Here is a tiny trained network, its code and every weight. The questions are about switching its units off for an input and a target symbol, where a switched-off unit gives its printed mean instead of its output.

import numpy as np


def w(rows, s, z=0):
    codes = np.array(rows[::2]) - 128.0
    scale = np.full(codes.shape[1], s)
    scale[-1] = z or s
    return codes * scale


def f(y):
    return np.maximum(y, 0)


def softmax(a):
    e = np.exp(a - a.max(-1, keepdims=True))
    return e / e.sum(-1, keepdims=True)


def log_softmax(a):
    a = a - a.max(-1, keepdims=True)
    return a - np.log(np.exp(a).sum(-1, keepdims=True))


def net(x, mask):
    ids = ['αγεζλμξπσφψω'.index(c) for c in x.split()]
    T = len(ids)
    res = E[ids] + P[:T]
    u = 0
    for l in range(2):
        r = res
        for j in range(2):
            rows = slice(3 * j, 3 * j + 3)
            q, k, v = (r @ M[l][rows].T for M in (Q, K, V))
            z = softmax(np.where(np.tri(T) > 0, q @ k.T / 3**0.5, -1e9)) @ v
            o = O[l][rows]
            res = res + np.where(mask[u + j], z, o[:, -1]) @ o[:, :-1]
        u += 2
        y = f(res @ A[l][:, :-1].T + A[l][:, -1])
        res = res + np.where(mask[u : u + 8], y, B[l][:, -1]) @ B[l][:, :-1]
        u += 8
    return log_softmax(res[-1] @ U[:, :-1].T + U[:, -1])


Q, K, V, O, A, B = {}, {}, {}, {}, {}, {}
E = w([
[96,110,40,79,118],'α',
[66,252,125,63,245],'γ',
[77,175,68,60,106],'ε',
[203,106,148,87,150],'ζ',
[57,143,189,185,196],'λ',
[131,47,156,93,139],'μ',
[156,218,86,76,120],'ξ',
[206,134,103,72,140],'π',
[156,47,63,82,146],'σ',
[137,146,118,77,118],'φ',
[2,160,32,72,248],'ψ',
[184,164,25,98,129],'ω',
],0.0099)
P = w([
[115,58,147,142,2],'0',
[148,80,92,190,43],'1',
[174,90,82,208,82],'2',
[188,89,73,204,124],'3',
[202,101,61,201,150],'4',
[220,102,57,182,180],'5',
],0.0046)
Q[0] = w([
[77,140,115,94,168],'L0H0',
[78,124,108,112,110],'L0H0',
[142,159,73,149,118],'L0H0',
[120,139,124,166,128],'L0H1',
[189,106,112,179,122],'L0H1',
[51,160,252,189,62],'L0H1',
],0.034)
K[0] = w([
[113,144,140,123,151],'L0H0',
[107,136,119,106,135],'L0H0',
[159,135,112,110,160],'L0H0',
[139,133,95,122,129],'L0H1',
[120,92,125,162,164],'L0H1',
[166,89,119,153,2],'L0H1',
],0.039)
V[0] = w([
[143,119,110,54,132],'L0H0',
[100,131,172,253,124],'L0H0',
[116,154,170,151,108],'L0H0',
[165,105,138,127,61],'L0H1',
[171,152,123,175,140],'L0H1',
[139,82,129,174,113],'L0H1',
],0.0071)
O[0] = w([
[84,109,180,93,82,192],'L0H0',
[209,180,4,217,221,2],'L0H0',
[132,111,70,144,178,26],'L0H0',
[222,130,64,81,27,12],'L0H1',
[168,56,150,36,158,82],'L0H1',
[252,94,161,66,76,88],'L0H1',
],0.0038,0.0017)
A[0] = w([
[89,133,178,133,123,221],'L0N0',
[141,172,157,157,122,68],'L0N1',
[173,152,89,93,126,39],'L0N2',
[92,127,137,162,233,56],'L0N3',
[54,194,58,193,96,111],'L0N4',
[255,135,37,244,249,3],'L0N5',
[71,150,206,123,54,66],'L0N6',
[145,101,142,30,107,68],'L0N7',
],0.0062,0.0073)
B[0] = w([
[123,142,116,177,154,253],'L0N0',
[129,133,103,138,138,128],'L0N1',
[137,130,140,143,117,128],'L0N2',
[119,113,149,97,90,148],'L0N3',
[134,110,157,115,145,166],'L0N4',
[104,97,5,117,239,137],'L0N5',
[100,120,123,101,104,129],'L0N6',
[137,139,126,118,151,132],'L0N7',
],0.021,0.005)
Q[1] = w([
[135,133,132,102,148],'L1H0',
[125,141,143,150,128],'L1H0',
[129,138,112,127,191],'L1H0',
[111,161,82,158,126],'L1H1',
[157,126,103,68,98],'L1H1',
[156,114,36,253,202],'L1H1',
],0.058)
K[1] = w([
[152,134,91,137,126],'L1H0',
[124,130,146,132,136],'L1H0',
[127,146,110,69,174],'L1H0',
[108,162,102,165,125],'L1H1',
[153,147,100,91,124],'L1H1',
[134,129,85,199,253],'L1H1',
],0.058)
V[1] = w([
[70,25,111,2,45],'L1H0',
[150,230,223,76,88],'L1H0',
[200,132,123,225,75],'L1H0',
[102,140,10,73,181],'L1H1',
[88,246,61,119,154],'L1H1',
[58,82,140,121,162],'L1H1',
],0.012)
O[1] = w([
[135,163,87,192,8,22],'L1H0',
[187,159,80,173,190,1],'L1H0',
[98,176,71,71,127,64],'L1H0',
[155,146,66,178,62,202],'L1H1',
[153,189,96,195,110,220],'L1H1',
[147,113,103,169,146,213],'L1H1',
],0.015,0.0077)
A[1] = w([
[157,108,163,137,146,48],'L1N0',
[249,164,111,79,98,63],'L1N1',
[79,223,188,126,126,153],'L1N2',
[226,150,173,55,92,33],'L1N3',
[144,95,56,107,93,10],'L1N4',
[80,190,74,138,131,83],'L1N5',
[168,139,171,74,141,117],'L1N6',
[136,228,139,134,118,16],'L1N7',
],0.019,0.012)
B[1] = w([
[128,160,106,93,117,253],'L1N0',
[150,106,87,33,119,162],'L1N1',
[174,115,93,113,91,223],'L1N2',
[213,156,219,127,163,139],'L1N3',
[151,73,63,170,211,224],'L1N4',
[51,190,152,101,151,219],'L1N5',
[97,100,126,163,85,244],'L1N6',
[139,113,251,120,159,166],'L1N7',
],0.024,0.0056)
U = w([
[82,128,77,136,118,110],'α',
[225,115,163,147,219,166],'γ',
[79,150,179,150,119,112],'ε',
[197,29,248,133,131,115],'ζ',
[96,9,220,127,255,1],'λ',
[72,8,147,81,56,155],'μ',
[147,117,173,73,132,132],'ξ',
[213,66,125,61,90,190],'π',
[197,18,68,112,119,71],'σ',
[138,134,97,94,42,229],'φ',
[157,85,167,235,75,163],'ψ',
[142,93,90,46,132,94],'ω',
],0.0052,0.0072)

Each question gives the input, a string of symbols that net reads in full, and the target symbol t.
The units are the heads (3 rows each of Q, K, V and O) and the neurons (one row each of A and B). Each row of codes is followed by its name. A weight is (code - 128) times the scale printed after its matrix; where a second scale follows, it is the last column's (O, A, B and U).
mask holds one flag per unit, layer by layer, with each layer's heads first. A switched-off unit (its flag False) gives its mean, the last column of its rows in O or B, instead of its output. The means were averaged over made-up inputs and are rounded, as every weight is.
A unit's drop is (log p(t) with every unit on - log p(t) with that unit switched off) / (log p(t) with every unit on - log p(t) with every unit switched off).
The circuit of an input: a set's keep is (log p(t) with only the set's units on - log p(t) with every unit switched off) / (log p(t) with every unit on - log p(t) with every unit switched off). Starting from the 12 units with the biggest drops (on a tie, the unit counted first), units are removed one at a time, each time the one whose removal leaves the highest keep (on an exact tie, the one counted first), for as long as the keep stays at least 0.8.
units of the circuit, in order: the units of the circuit, biggest drop first
most important unit: the unit with the biggest drop
top k neurons: the k neurons with the biggest drops, biggest first
top k neurons in layer l: the k neurons of layer l with the biggest drops, biggest first
which heads matter: for each layer, one digit per head in row order, 1 if its drop is at least 0.15 and else 0, layers parted by /
input ψ γ σ α, target γ: units of the circuit, in order => [L1H0 L0H1 L1H1]
input ζ λ λ ζ ψ, target ψ: top 3 neurons in layer 0 => [L0N5 L0N3 L0N4]
input λ ε λ σ, target σ: top 3 neurons in layer 0 => [L0N5 L0N0 L0N4]
input σ ξ σ ε, target ε: most important unit => L1N5
input σ ω φ, target φ: which heads matter => 00 / 11
input α σ λ σ γ λ, target γ: units of the circuit, in order => [L1H0 L0H0 L0N5 L1H1]
input ζ ω λ λ, target λ: units of the circuit, in order => [L1H0 L0N5 L0H0]
input ψ ξ σ μ α ζ, target ψ: units of the circuit, in order => [L1H1 L1H0]
input λ ω λ ξ λ, target μ: top 3 neurons => [L0N5 L1N4 L0N3]
input ψ μ σ ξ, target ψ: units of the circuit, in order => [L1H0 L1H1]
input λ σ ψ ξ λ, target ψ: units of the circuit, in order => [L1H0 L0H0 L0N5 L1H1]
input ζ ψ ε, target ψ: units of the circuit, in order => [L1H0 L1H1]
input ε σ λ, target ψ: units of the circuit, in order => [L1H0 L0H0]
input λ σ ψ λ π μ, target ψ: top neuron => [L0N5]
input λ λ ψ σ, target ψ: units of the circuit, in order => [L1H1 L1H0]
input λ α λ λ σ ε, target μ: which heads matter => 10 / 10
input ω σ α α γ ω, target γ: units of the circuit, in order => [L1H0 L1H1]
input σ σ ε ξ, target ξ: top 3 neurons => [L1N7 L1N5 L1N1]
input γ σ μ, target γ: units of the circuit, in order => [L1H0 L1H1 L0H1]
input φ γ λ α, target λ: top neuron => [L1N2]
input π α π, target π: top 3 neurons => [L1N1 L1N3 L0N4]
input ζ σ α π ω, target ω: top 2 neurons in layer 0 => [L0N0 L0N4]
